Below is a small trained network, with its code and all its weights. Each question gives an input and a target symbol and asks what happens when units are switched off, that is, made to give their printed mean instead of their output.

import numpy as np


def w(rows, s, z=0):
    codes = np.array(rows[::2]) - 128.0
    scale = np.full(codes.shape[1], s)
    scale[-1] = z or s
    return codes * scale


def f(y):
    return y / 2 * (1 + np.tanh(0.7978845608 * (y + 0.044715 * y**3)))


def softmax(a):
    e = np.exp(a - a.max(-1, keepdims=True))
    return e / e.sum(-1, keepdims=True)


def log_softmax(a):
    a = a - a.max(-1, keepdims=True)
    return a - np.log(np.exp(a).sum(-1, keepdims=True))


def net(x, mask):
    ids = ['Ξαβζηθστφψ'.index(c) for c in x.split()]
    T = len(ids)
    res = E[ids] + P[:T]
    u = 0
    for l in range(3):
        q, k, v = (res @ M[l].T for M in (Q, K, V))
        z = softmax(np.where(np.tri(T) > 0, q @ k.T / 2**0.5, -1e9)) @ v
        res = res + np.where(mask[u], z, O[l][:, -1]) @ O[l][:, :-1]
        u += 1
        y = f(res @ A[l][:, :-1].T + A[l][:, -1])
        res = res + np.where(mask[u : u + 4], y, B[l][:, -1]) @ B[l][:, :-1]
        u += 4
    return log_softmax(res[-1] @ U[:, :-1].T + U[:, -1])


Q, K, V, O, A, B = {}, {}, {}, {}, {}, {}
E = w([
[216,120,87],'Ξ',
[132,43,140],'α',
[113,2,92],'β',
[200,68,197],'ζ',
[56,211,128],'η',
[36,95,151],'θ',
[155,145,89],'σ',
[135,202,152],'τ',
[179,120,33],'φ',
[72,143,34],'ψ',
],0.0093)
P = w([
[192,148,39],'0',
[100,247,90],'1',
[89,253,107],'2',
[115,255,107],'3',
[117,254,132],'4',
[117,248,103],'5',
[108,237,102],'6',
[99,250,76],'7',
[118,253,84],'8',
[106,225,83],'9',
],0.00097)
Q[0] = w([
[248,254,250],'0.h1',
[153,152,186],'0.h1',
],0.0075)
K[0] = w([
[40,117,247],'0.h1',
[134,128,148],'0.h1',
],0.011)
V[0] = w([
[52,253,132],'0.h1',
[144,143,82],'0.h1',
],0.0034)
O[0] = w([
[4,180,194,2],'0.h1',
[121,110,58,200],'0.h1',
],0.0027,0.00068)
A[0] = w([
[190,130,114,255],'0.n1',
[159,150,207,40],'0.n2',
[168,4,101,15],'0.n3',
[103,188,64,75],'0.n4',
],0.013,0.001)
B[0] = w([
[173,119,56,164],'0.n1',
[173,170,163,113],'0.n2',
[184,251,158,254],'0.n3',
[75,196,85,163],'0.n4',
],0.012,0.0046)
Q[1] = w([
[109,252,177],'1.h1',
[122,85,252],'1.h1',
],0.025)
K[1] = w([
[82,141,255],'1.h1',
[169,250,149],'1.h1',
],0.025)
V[1] = w([
[123,41,73],'1.h1',
[97,151,248],'1.h1',
],0.012)
O[1] = w([
[95,19,78,3],'1.h1',
[58,203,255,62],'1.h1',
],0.0073,0.0038)
A[1] = w([
[251,87,189,75],'1.n1',
[181,181,95,35],'1.n2',
[72,156,94,116],'1.n3',
[99,61,186,11],'1.n4',
],0.013,0.0012)
B[1] = w([
[32,137,75,203],'1.n1',
[171,157,102,254],'1.n2',
[91,121,168,157],'1.n3',
[162,245,7,119],'1.n4',
],0.019,0.0086)
Q[2] = w([
[153,245,14],'2.h1',
[162,177,139],'2.h1',
],0.011)
K[2] = w([
[148,8,221],'2.h1',
[155,157,164],'2.h1',
],0.011)
V[2] = w([
[79,148,37],'2.h1',
[193,253,113],'2.h1',
],0.005)
O[2] = w([
[79,27,130,215],'2.h1',
[103,125,252,254],'2.h1',
],0.0045,0.0063)
A[2] = w([
[255,68,196,206],'2.n1',
[92,6,195,65],'2.n2',
[186,16,230,43],'2.n3',
[105,78,120,253],'2.n4',
],0.0086,0.0048)
B[2] = w([
[180,51,245,210],'2.n1',
[235,204,40,181],'2.n2',
[49,244,13,146],'2.n3',
[90,2,179,250],'2.n4',
],0.016,0.0022)
U = w([
[92,121,54,77],'Ξ',
[70,145,149,155],'α',
[161,233,124,123],'β',
[3,156,108,42],'ζ',
[19,152,227,126],'η',
[81,134,150,154],'θ',
[119,81,181,253],'σ',
[166,163,236,122],'τ',
[205,141,131,90],'φ',
[5,86,131,108],'ψ',
],0.0067,0.0056)

Each question gives the input, a string of symbols that net reads in full, and the target symbol t.
The units are the heads (2 rows each of Q, K, V and O) and the neurons (one row each of A and B). Each row of codes is followed by its name. A weight is (code - 128) times the scale printed after its matrix; where a second scale follows, it is the last column's (O, A, B and U).
mask holds one flag per unit, layer by layer, with each layer's heads first. A switched-off unit (its flag False) gives its mean, the last column of its rows in O or B, instead of its output. The means were averaged over made-up inputs and are rounded, as every weight is.
A unit's drop is (log p(t) with every unit on - log p(t) with that unit switched off) / (log p(t) with every unit on - log p(t) with every unit switched off).
unit that matters most: the unit with the biggest drop
k most important neurons: the k neurons with the biggest drops, biggest first
k most important neurons of layer l: the k neurons of layer l with the biggest drops, biggest first
drop when u is switched off: that unit's drop, to one decimal
input β β β Ξ β θ, target β: unit that matters most => 2.n2
input Ξ β φ η σ β β α ψ, target ψ: 2 most important neurons => 0.n4; 0.n3
input Ξ ψ Ξ η Ξ τ φ η ζ, target ζ: 2 most important neurons => 1.n1; 0.n3
input η α ψ σ τ β, target β: 2 most important neurons => 0.n3; 2.n4
input β α τ, target τ: 4 most important neurons => 1.n1; 0.n3; 2.n1; 0.n2
input β θ η, target β: 2 most important neurons of layer 1 => 1.n2; 1.n3
input β ζ θ, target β: 2 most important neurons => 2.n2; 1.n1
input β β α φ, target φ: 3 most important neurons of layer 0 => 0.n1; 0.n4; 0.n3
input β Ξ β β σ ζ, target ζ: 2 most important neurons => 1.n1; 0.n4
input σ β φ Ξ β β β σ α η, target η: 4 most important neurons => 0.n3; 0.n4; 1.n3; 0.n1
input Ξ τ β Ξ, target Ξ: 2 most important neurons => 1.n1; 0.n1
input φ ψ β σ β φ, target φ: 3 most important neurons of layer 0 => 0.n4; 0.n3; 0.n1
input η φ τ σ ψ, target ψ: 3 most important neurons => 0.n3; 0.n4; 2.n4
input β β α σ ψ ψ τ β Ξ, target Ξ: 3 most important neurons of layer 1 => 1.n1; 1.n2; 1.n3
input Ξ φ ψ ζ ψ β σ σ β η, target η: unit that matters most => 0.n4
input φ σ β, target β: 2 most important neurons of layer 0 => 0.n3; 0.n1
input ψ Ξ β φ Ξ β τ, target τ: drop when 0.n2 is switched off => 0.2
input ζ β ζ η σ β φ β η σ, target σ: drop when 0.n3 is switched off => 0.7
input σ η σ, target σ: drop when 1.n1 is switched off => 0.7
